Below are the code and all the weights of a small trained network. Each question names an input and a class and asks about switching units off, where a switched-off unit gives its printed mean instead of its output.

import numpy as np


def w(rows, s, z=0):
    codes = np.array(rows[::2]) - 128.0
    scale = np.full(codes.shape[1], s)
    scale[-1] = z or s
    return codes * scale


def f(y):
    return y / 2 * (1 + np.tanh(0.7978845608 * (y + 0.044715 * y**3)))


def log_softmax(a):
    a = a - a.max(-1, keepdims=True)
    return a - np.log(np.exp(a).sum(-1, keepdims=True))


def net(x, mask):
    res = np.array(x, float).reshape(1, 6) / 4 @ E
    y = f(res @ A[0][:, :-1].T + A[0][:, -1])
    res = res + np.where(mask, y, B[0][:, -1]) @ B[0][:, :-1]
    return log_softmax(res[-1] @ U[:, :-1].T + U[:, -1])


A, B = {}, {}
E = w([
[128,128,112,138,130,126,121,133,133],'x0',
[94,63,160,136,190,118,103,215,28],'x1',
[122,129,131,126,123,129,136,132,128],'x2',
[87,175,207,153,83,95,19,142,142],'x3',
[146,81,168,247,121,89,184,82,140],'x4',
[132,112,129,117,115,120,129,136,136],'x5',
],0.014)
A[0] = w([
[116,161,110,154,96,100,130,114,113,88],'N1',
[128,113,55,54,201,154,154,174,58,144],'N2',
[105,173,222,138,100,124,15,157,131,80],'N3',
[137,127,129,128,140,77,99,66,126,103],'N4',
[204,72,168,226,162,136,184,95,121,133],'N5',
[147,177,198,193,66,6,151,59,204,104],'N6',
[177,77,110,164,148,152,159,157,78,60],'N7',
[81,120,107,137,101,163,98,108,116,119],'N8',
[183,115,137,144,108,163,148,116,130,71],'N9',
[148,105,97,130,179,157,197,94,159,76],'N10',
[114,111,139,166,139,105,106,145,82,52],'N11',
[122,155,172,231,79,75,53,57,182,98],'N12',
[93,221,72,1,82,200,51,142,108,84],'N13',
[128,94,114,81,154,172,164,187,77,105],'N14',
[160,74,109,69,172,129,116,179,115,142],'N15',
[118,120,84,107,157,130,127,162,120,73],'N16',
[128,89,91,169,119,184,175,74,163,65],'N17',
[147,208,136,64,113,173,91,171,169,48],'N18',
[120,37,152,248,127,56,194,56,77,20],'N19',
[55,178,187,140,94,61,41,148,137,164],'N20',
[72,195,201,144,71,89,19,167,95,7],'N21',
[70,218,213,100,107,65,19,154,129,132],'N22',
[196,173,83,101,124,175,186,90,190,165],'N23',
[110,63,169,180,189,65,112,229,43,84],'N24',
[156,77,101,159,90,127,137,184,146,93],'N25',
[201,213,60,69,47,200,164,53,205,55],'N26',
[105,114,148,125,127,125,123,86,128,109],'N27',
[89,118,65,47,156,186,120,218,44,136],'N28',
[161,119,95,134,168,127,147,146,47,95],'N29',
[71,139,166,165,75,179,114,80,163,113],'N30',
[69,74,155,208,148,124,160,143,88,91],'N31',
[112,81,186,188,163,109,109,210,48,7],'N32',
[211,25,103,105,131,174,178,50,134,128],'N33',
[110,148,186,123,148,78,138,97,185,106],'N34',
],0.0091,0.015)
B[0] = w([
[127,154,158,165,115,108,138,122,123,128],'N1',
[124,90,201,191,172,163,49,158,101,221],'N2',
[93,121,101,55,133,134,147,125,180,214],'N3',
[140,124,136,155,114,115,127,137,84,133],'N4',
[97,150,75,108,113,100,164,132,141,210],'N5',
[212,149,179,231,119,77,118,113,49,227],'N6',
[113,128,155,131,152,146,92,142,106,147],'N7',
[158,134,104,121,162,136,132,142,110,132],'N8',
[121,156,129,143,128,109,133,104,97,131],'N9',
[148,152,75,128,71,77,181,145,99,166],'N10',
[162,138,118,126,77,113,180,129,122,141],'N11',
[193,153,161,184,127,111,85,119,60,213],'N12',
[152,169,43,72,59,102,189,75,126,234],'N13',
[128,108,175,149,115,123,85,148,97,178],'N14',
[116,123,163,161,152,146,92,134,118,186],'N15',
[163,148,158,153,123,138,123,92,98,137],'N16',
[201,126,109,169,79,85,152,112,92,161],'N17',
[164,146,88,145,56,90,205,89,109,166],'N18',
[48,77,76,15,195,194,44,154,248,194],'N19',
[165,143,100,137,102,88,173,126,91,243],'N20',
[55,103,145,37,254,220,74,159,175,199],'N21',
[113,113,75,81,112,119,167,123,177,252],'N22',
[115,117,64,67,119,137,171,103,179,232],'N23',
[113,122,38,53,95,137,133,140,187,224],'N24',
[152,140,100,137,151,139,118,126,146,130],'N25',
[50,103,116,27,187,197,72,185,184,234],'N26',
[147,107,123,144,120,127,127,147,128,127],'N27',
[104,112,206,185,182,127,40,162,134,237],'N28',
[148,151,153,147,128,148,101,127,104,155],'N29',
[195,154,170,134,121,93,135,133,86,166],'N30',
[101,131,77,109,131,138,136,131,139,172],'N31',
[191,192,38,160,31,63,213,69,87,180],'N32',
[120,104,84,95,100,123,156,129,134,204],'N33',
[169,123,143,191,135,96,111,114,96,150],'N34',
],0.0099,0.017)
U = w([
[73,113,91,66,172,212,66,162,167,253],'0',
[189,140,46,111,80,49,181,95,132,37],'1',
[185,125,246,198,142,108,56,145,84,75],'2',
],0.014,0.0031)

Each question gives the input, the list of numbers given to net, and the class t.
The units are the neurons (one row each of A and B). Each row of codes is followed by its name. A weight is (code - 128) times the scale printed after its matrix; where a second scale follows, it is the last column's (A, B and U).
mask holds one flag per neuron, in row order. A switched-off neuron (its flag False) gives its mean, the last column of its row in B, instead of its output. The means were averaged over made-up inputs and are rounded, as every weight is.
A unit's drop is (log p(t) with every unit on - log p(t) with that unit switched off) / (log p(t) with every unit on - log p(t) with every unit switched off).
unit that matters most: the unit with the biggest drop
top k neurons: the k neurons with the biggest drops, biggest first
drop of u: that unit's drop, to one decimal
input [6,-2,-5,-4,0,-1], class 0: unit that matters most : N13
input [-6,0,-4,6,-1,-5], class 1: top 2 neurons : [N26 N20]
input [-7,1,-1,-7,-7,-5], class 2: top 2 neurons : [N2 N28]
input [-5,-2,5,6,-7,-6], class 1: top 2 neurons : [N13 N18]
input [3,8,0,2,4,-8], class 1: top 2 neurons : [N32 N26]
input [-8,6,0,7,1,0], class 1: top 2 neurons : [N32 N20]
input [-4,7,6,8,3,-8], class 1: top 2 neurons : [N32 N20]
input [6,-1,4,7,-7,4], class 1: top 2 neurons : [N13 N18]
input [-4,0,-6,5,-4,2], class 1: top 4 neurons : [N26 N13 N20 N19]
input [-5,3,1,-4,0,7], class 2: top 2 neurons : [N26 N19]
input [-8,-5,1,-3,0,5], class 0: top 2 neurons : [N26 N13]
input [2,8,3,-6,6,1], class 0: drop of N19 : 4.6
input [8,-8,3,-7,-4,-3], class 0: drop of N26 : 7.6
input [3,7,2,-6,8,-7], class 0: drop of N19 : 7.5
input [-6,-8,-1,-8,-7,6], class 0: unit that matters most : N26
